Below are the code and all the weights of a small trained network. Each question names an input and a class and asks about switching units off, where a switched-off unit gives its printed mean instead of its output.

import numpy as np


def w(rows, s, z=0):
    codes = np.array(rows[::2]) - 128.0
    scale = np.full(codes.shape[1], s)
    scale[-1] = z or s
    return codes * scale


def f(y):
    return y / 2 * (1 + np.tanh(0.7978845608 * (y + 0.044715 * y**3)))


def log_softmax(a):
    a = a - a.max(-1, keepdims=True)
    return a - np.log(np.exp(a).sum(-1, keepdims=True))


def net(x, mask):
    res = np.array(x, float).reshape(1, 8) / 4 @ E
    y = f(res @ A[0][:, :-1].T + A[0][:, -1])
    res = res + np.where(mask, y, B[0][:, -1]) @ B[0][:, :-1]
    return log_softmax(res[-1] @ U[:, :-1].T + U[:, -1])


A, B = {}, {}
E = w([
[150,127,142,127],'x0',
[231,27,99,98],'x1',
[175,161,179,64],'x2',
[86,220,131,142],'x3',
[18,63,197,186],'x4',
[130,95,2,168],'x5',
[121,66,115,159],'x6',
[83,76,188,139],'x7',
],0.0079)
A[0] = w([
[82,52,107,147,186],'n0',
[85,193,85,167,215],'n1',
[197,131,141,160,112],'n2',
[113,99,126,141,97],'n3',
[97,182,210,119,172],'n4',
[72,109,163,130,253],'n5',
[130,205,60,116,227],'n6',
[248,107,113,78,226],'n7',
[135,180,59,114,221],'n8',
[216,109,118,106,198],'n9',
[90,71,121,166,163],'n10',
[95,17,169,205,162],'n11',
[89,165,215,102,187],'n12',
],0.013,0.0036)
B[0] = w([
[152,202,50,182,198],'n0',
[139,43,144,175,207],'n1',
[144,146,139,108,152],'n2',
[135,158,105,140,139],'n3',
[45,83,222,110,227],'n4',
[52,174,114,162,200],'n5',
[197,29,207,157,213],'n6',
[234,215,177,7,250],'n7',
[236,16,194,133,198],'n8',
[141,235,143,14,209],'n9',
[124,185,42,190,185],'n10',
[147,186,75,174,242],'n11',
[2,141,197,105,232],'n12',
],0.0084,0.011)
U = w([
[181,35,138,158,6],'0',
[122,134,47,182,250],'1',
[32,118,156,118,49],'2',
[178,168,128,7,198],'3',
],0.011,0.0015)

Each question gives the input, the list of numbers given to net, and the class t.
The units are the neurons (one row each of A and B). Each row of codes is followed by its name. A weight is (code - 128) times the scale printed after its matrix; where a second scale follows, it is the last column's (A, B and U).
mask holds one flag per neuron, in row order. A switched-off neuron (its flag False) gives its mean, the last column of its row in B, instead of its output. The means were averaged over made-up inputs and are rounded, as every weight is.
A unit's drop is (log p(t) with every unit on - log p(t) with that unit switched off) / (log p(t) with every unit on - log p(t) with every unit switched off).
The circuit of an input: a set's keep is (log p(t) with only the set's units on - log p(t) with every unit switched off) / (log p(t) with every unit on - log p(t) with every unit switched off). Starting from the 12 units with the biggest drops (on a tie, the unit counted first), units are removed one at a time, each time the one whose removal leaves the highest keep (on an exact tie, the one counted first), for as long as the keep stays at least 0.8.
circuit, biggest first: the units of the circuit, biggest drop first
top k neurons: the k neurons with the biggest drops, biggest first
drop of u: that unit's drop, to one decimal
input [-5,6,3,-6,3,1,6,4], class 1: circuit, biggest first : (n11, n0)
input [-3,-6,-4,-8,-4,-2,4,-2], class 0: circuit, biggest first : (n9, n12)
input [-1,-5,-4,-8,8,-4,2,4], class 1: circuit, biggest first : (n11)
input [-5,-5,6,0,-1,2,-5,0], class 2: top 3 neurons : (n12, n4, n7)
input [8,-1,3,0,0,1,7,1], class 1: top 2 neurons : (n7, n9)
input [1,0,6,5,-4,8,-5,0], class 0: top 3 neurons : (n6, n8, n1)
input [-3,0,-5,-8,-7,7,4,7], class 3: top 2 neurons : (n7, n9)
input [2,-4,-7,8,-7,-4,-1,7], class 2: drop of n12 : 0.2
input [6,7,-5,-5,3,-5,-7,7], class 1: drop of n11 : 0.3
input [2,8,-7,2,-3,2,8,-1], class 3: drop of n0 : 0.0
input [-3,2,-4,1,6,-4,1,1], class 1: drop of n11 : 0.2
